Here is a tiny trained network, its code and every weight. The questions are about switching its units off for an input and a class, where a switched-off unit gives its printed mean instead of its output.

import numpy as np


def w(rows, s, z=0):
    codes = np.array(rows[::2]) - 128.0
    scale = np.full(codes.shape[1], s)
    scale[-1] = z or s
    return codes * scale


def f(y):
    return y / 2 * (1 + np.tanh(0.7978845608 * (y + 0.044715 * y**3)))


def log_softmax(a):
    a = a - a.max(-1, keepdims=True)
    return a - np.log(np.exp(a).sum(-1, keepdims=True))


def net(x, mask):
    res = np.array(x, float).reshape(1, 3) / 4 @ E
    y = f(res @ A[0][:, :-1].T + A[0][:, -1])
    res = res + np.where(mask, y, B[0][:, -1]) @ B[0][:, :-1]
    return log_softmax(res[-1] @ U[:, :-1].T + U[:, -1])


A, B = {}, {}
E = w([
[146,227,59,76,107,173,155],'x0',
[253,187,180,160,140,105,151],'x1',
[118,71,92,156,126,58,152],'x2',
],0.012)
A[0] = w([
[112,45,88,126,124,107,123,201],'n0',
[136,124,175,111,143,121,138,88],'n1',
[111,147,77,129,123,101,144,177],'n2',
[207,223,100,125,108,139,128,212],'n3',
[114,98,130,124,128,143,177,68],'n4',
[197,82,233,162,133,111,116,209],'n5',
[147,30,147,147,158,79,121,170],'n6',
[108,106,117,132,153,88,134,185],'n7',
[124,123,123,92,158,113,142,75],'n8',
[160,172,197,116,127,213,103,169],'n9',
[141,24,216,152,141,94,122,30],'n10',
[33,3,107,143,114,88,113,151],'n11',
[157,101,88,136,122,85,151,176],'n12',
[110,101,129,102,145,186,117,128],'n13',
[88,108,176,121,131,182,118,197],'n14',
[25,56,130,133,127,165,108,208],'n15',
[153,26,199,170,120,55,115,227],'n16',
[147,112,144,88,132,93,134,104],'n17',
[84,142,143,110,120,132,129,70],'n18',
[222,144,184,156,143,97,127,90],'n19',
[139,136,101,150,171,117,132,164],'n20',
[229,111,141,142,130,51,139,255],'n21',
[89,194,133,126,154,104,106,11],'n22',
],0.014,0.0037)
B[0] = w([
[68,105,168,148,125,104,162,193],'n0',
[147,106,103,113,126,130,115,140],'n1',
[147,181,128,108,101,125,100,156],'n2',
[183,166,163,121,205,120,199,246],'n3',
[114,104,119,119,140,136,123,132],'n4',
[242,177,117,106,89,108,109,225],'n5',
[94,83,148,136,41,131,121,213],'n6',
[109,118,160,138,117,115,155,162],'n7',
[127,104,113,100,127,171,130,125],'n8',
[81,81,155,167,237,122,88,203],'n9',
[150,80,145,135,25,104,76,218],'n10',
[47,97,167,123,238,162,207,251],'n11',
[178,146,157,126,147,130,137,164],'n12',
[159,144,91,142,114,111,120,151],'n13',
[173,144,171,112,113,120,71,162],'n14',
[88,210,61,52,107,112,81,223],'n15',
[130,131,155,204,2,137,98,248],'n16',
[134,104,112,134,119,139,150,135],'n17',
[144,122,81,140,126,126,141,137],'n18',
[223,125,48,93,176,163,191,222],'n19',
[137,148,147,125,117,127,142,141],'n20',
[225,127,102,155,74,142,208,232],'n21',
[138,79,120,140,140,141,142,131],'n22',
],0.023,0.018)
U = w([
[89,155,193,88,254,122,199,157],'0',
[149,66,83,134,133,143,164,12],'1',
[52,129,129,127,126,124,198,31],'2',
[90,163,109,92,69,76,68,111],'3',
[123,94,204,174,51,95,198,159],'4',
[151,124,121,185,154,102,68,57],'5',
[228,187,118,104,158,125,193,252],'6',
],0.0095,0.0027)

Each question gives the input, the list of numbers given to net, and the class t.
The units are the neurons (one row each of A and B). Each row of codes is followed by its name. A weight is (code - 128) times the scale printed after its matrix; where a second scale follows, it is the last column's (A, B and U).
mask holds one flag per neuron, in row order. A switched-off neuron (its flag False) gives its mean, the last column of its row in B, instead of its output. The means were averaged over made-up inputs and are rounded, as every weight is.
A unit's drop is (log p(t) with every unit on - log p(t) with that unit switched off) / (log p(t) with every unit on - log p(t) with every unit switched off).
The circuit of an input: a set's keep is (log p(t) with only the set's units on - log p(t) with every unit switched off) / (log p(t) with every unit on - log p(t) with every unit switched off). Starting from the 12 units with the biggest drops (on a tie, the unit counted first), units are removed one at a time, each time the one whose removal leaves the highest keep (on an exact tie, the one counted first), for as long as the keep stays at least 0.8.
units of the circuit, in order: the units of the circuit, biggest drop first
k most important neurons: the k neurons with the biggest drops, biggest first
drop when u is switched off: that unit's drop, to one decimal
input [1,4,8], class 4: units of the circuit, in order => [n15]
input [-2,-1,-4], class 3: units of the circuit, in order => [n3; n21]
input [4,-4,-1], class 3: units of the circuit, in order => [n3; n21]
input [0,0,2], class 4: 4 most important neurons => [n19; n15; n3; n11]
input [-1,-3,1], class 2: 2 most important neurons => [n3; n9]
input [-3,-4,-7], class 0: 3 most important neurons => [n16; n10; n6]
input [-3,7,8], class 4: 2 most important neurons => [n16; n6]
input [1,-3,6], class 0: 4 most important neurons => [n11; n10; n16; n21]
input [1,-5,-7], class 3: 2 most important neurons => [n11; n3]
input [-1,-5,6], class 2: 2 most important neurons => [n11; n3]
input [2,0,6], class 4: 3 most important neurons => [n3; n19; n15]
input [2,-7,-3], class 3: 2 most important neurons => [n3; n15]
input [5,-8,0], class 3: 4 most important neurons => [n3; n15; n9; n19]
input [-2,2,1], class 4: units of the circuit, in order => [n3]
input [-3,-8,2], class 2: 2 most important neurons => [n11; n3]
input [7,-6,0], class 3: drop when n3 is switched off => 0.2
input [3,-5,-5], class 3: drop when n3 is switched off => 0.1
input [-6,-8,-4], class 2: drop when n15 is switched off => 0.3
